Below are the code and all the weights of a small trained network. Each question names an input and a class and asks about switching units off, where a switched-off unit gives its printed mean instead of its output.

import numpy as np


def w(rows, s, z=0):
    codes = np.array(rows[::2]) - 128.0
    scale = np.full(codes.shape[1], s)
    scale[-1] = z or s
    return codes * scale


def f(y):
    return y / 2 * (1 + np.tanh(0.7978845608 * (y + 0.044715 * y**3)))


def log_softmax(a):
    a = a - a.max(-1, keepdims=True)
    return a - np.log(np.exp(a).sum(-1, keepdims=True))


def net(x, mask):
    res = np.array(x, float).reshape(1, 7) / 4 @ E
    y = f(res @ A[0][:, :-1].T + A[0][:, -1])
    res = res + np.where(mask, y, B[0][:, -1]) @ B[0][:, :-1]
    return log_softmax(res[-1] @ U[:, :-1].T + U[:, -1])


A, B = {}, {}
E = w([
[223,130,71,104,119,219,125,182,49,102,41],'x0',
[114,33,166,86,40,89,94,172,104,178,48],'x1',
[133,174,112,156,74,118,109,158,102,132,144],'x2',
[137,134,105,85,121,77,156,148,142,108,128],'x3',
[134,136,99,115,115,78,133,130,121,100,121],'x4',
[223,154,214,178,63,96,220,95,125,125,93],'x5',
[202,87,181,104,134,127,97,87,92,99,254],'x6',
],0.0089)
A[0] = w([
[64,127,152,166,102,58,122,77,200,168,175,93],'neuron 1',
[103,167,109,151,150,140,148,152,180,172,63,86],'neuron 2',
[117,164,95,195,184,144,188,98,145,97,163,73],'neuron 3',
[162,140,158,148,89,123,159,88,148,136,116,21],'neuron 4',
[173,132,180,166,112,125,207,148,117,107,103,119],'neuron 5',
[111,101,83,112,127,135,59,185,150,110,167,211],'neuron 6',
[150,101,176,118,143,126,88,131,110,77,171,93],'neuron 7',
[44,130,131,186,126,127,193,146,137,103,70,85],'neuron 8',
[85,1,180,126,46,86,104,150,108,180,92,35],'neuron 9',
[181,95,160,103,90,150,95,96,143,98,181,108],'neuron 10',
[165,154,187,171,104,78,148,86,132,128,102,7],'neuron 11',
],0.0085,0.0013)
B[0] = w([
[227,123,103,103,61,254,78,57,133,107,56,250],'neuron 1',
[169,59,99,166,82,65,187,153,153,122,160,198],'neuron 2',
[146,185,206,94,183,146,176,200,46,55,160,197],'neuron 3',
[43,147,169,145,204,119,33,127,173,176,119,174],'neuron 4',
[54,122,104,81,200,157,68,88,173,234,78,210],'neuron 5',
[59,154,111,127,143,138,42,63,150,183,175,206],'neuron 6',
[91,73,94,252,70,79,137,180,151,136,138,172],'neuron 7',
[145,67,111,174,74,79,184,160,156,119,210,197],'neuron 8',
[122,226,232,115,114,132,129,180,44,84,117,254],'neuron 9',
[127,129,92,232,50,116,162,161,153,157,179,185],'neuron 10',
[78,158,37,134,220,112,80,126,195,148,70,197],'neuron 11',
],0.007,0.0091)
U = w([
[14,145,91,96,198,138,52,121,179,220,136,133],'0',
[118,219,221,97,138,142,147,196,95,45,152,41],'1',
[145,43,98,232,74,77,169,176,171,153,182,99],'2',
[253,134,67,70,72,240,93,70,142,137,79,251],'3',
],0.0073,0.0018)

Each question gives the input, the list of numbers given to net, and the class t.
The units are the neurons (one row each of A and B). Each row of codes is followed by its name. A weight is (code - 128) times the scale printed after its matrix; where a second scale follows, it is the last column's (A, B and U).
mask holds one flag per neuron, in row order. A switched-off neuron (its flag False) gives its mean, the last column of its row in B, instead of its output. The means were averaged over made-up inputs and are rounded, as every weight is.
A unit's drop is (log p(t) with every unit on - log p(t) with that unit switched off) / (log p(t) with every unit on - log p(t) with every unit switched off).
The circuit of an input: a set's keep is (log p(t) with only the set's units on - log p(t) with every unit switched off) / (log p(t) with every unit on - log p(t) with every unit switched off). Starting from all 11 units, units are removed one at a time, each time the one whose removal leaves the highest keep (on an exact tie, the one counted first), for as long as the keep stays at least 0.8.
units of the circuit, in order: the units of the circuit, biggest drop first
unit that matters most: the unit with the biggest drop
k most important neurons: the k neurons with the biggest drops, biggest first
drop of u: that unit's drop, to one decimal
input [1,-7,-7,-7,2,-6,-1], class 1: 2 most important neurons -> [neuron 3; neuron 5]
input [-8,-8,-2,6,-8,-6,0], class 1: units of the circuit, in order -> [neuron 3]
input [4,-4,-7,-1,-7,6,1], class 0: units of the circuit, in order -> [neuron 5; neuron 1]
input [8,-8,2,-2,-7,-6,-1], class 1: 2 most important neurons -> [neuron 3; neuron 1]
input [1,-1,-5,-5,-3,-5,6], class 2: units of the circuit, in order -> [neuron 7; neuron 10]
input [-7,5,5,-7,2,2,-1], class 3: 2 most important neurons -> [neuron 1; neuron 3]
input [2,-6,-6,-4,5,-5,-2], class 1: 3 most important neurons -> [neuron 3; neuron 5; neuron 11]
input [0,-3,3,3,1,4,-3], class 0: 4 most important neurons -> [neuron 9; neuron 5; neuron 1; neuron 11]
input [7,4,6,-6,5,1,7], class 2: units of the circuit, in order -> [neuron 1; neuron 10]
input [-6,1,1,1,2,-5,-6], class 2: units of the circuit, in order -> [neuron 8; neuron 2]
input [7,-6,-8,-3,-4,7,1], class 0: 3 most important neurons -> [neuron 5; neuron 1; neuron 4]
input [3,-3,-5,0,8,8,-7], class 0: 3 most important neurons -> [neuron 5; neuron 11; neuron 4]
input [1,4,-2,-6,2,1,2], class 1: units of the circuit, in order -> [neuron 1; neuron 9]
input [-4,-7,-5,-6,-4,7,7], class 0: unit that matters most -> neuron 11
input [3,7,-6,2,4,8,6], class 0: units of the circuit, in order -> [neuron 5; neuron 4]
input [-3,3,6,4,0,0,-5], class 2: 2 most important neurons -> [neuron 8; neuron 3]
input [7,-3,1,8,-7,7,4], class 0: 3 most important neurons -> [neuron 5; neuron 1; neuron 4]
input [-4,-5,-4,-7,8,4,-6], class 2: 4 most important neurons -> [neuron 8; neuron 9; neuron 2; neuron 6]
input [4,4,3,3,1,2,1], class 1: 2 most important neurons -> [neuron 1; neuron 9]
input [3,-3,3,8,0,-5,6], class 2: unit that matters most -> neuron 5
input [-8,-7,2,8,-7,-5,-2], class 3: 2 most important neurons -> [neuron 1; neuron 9]
input [3,2,2,2,2,3,-2], class 0: units of the circuit, in order -> [neuron 1; neuron 5]
input [-1,5,2,-4,6,-2,8], class 2: 2 most important neurons -> [neuron 7; neuron 10]
input [-4,-3,-6,-3,8,5,-8], class 2: 2 most important neurons -> [neuron 8; neuron 2]
input [-6,0,7,-6,7,-1,4], class 3: drop of neuron 1 -> 0.9
input [-4,8,-5,7,-6,6,8], class 1: drop of neuron 10 -> -0.2
input [8,-8,-7,-1,1,3,-8], class 1: unit that matters most -> neuron 3
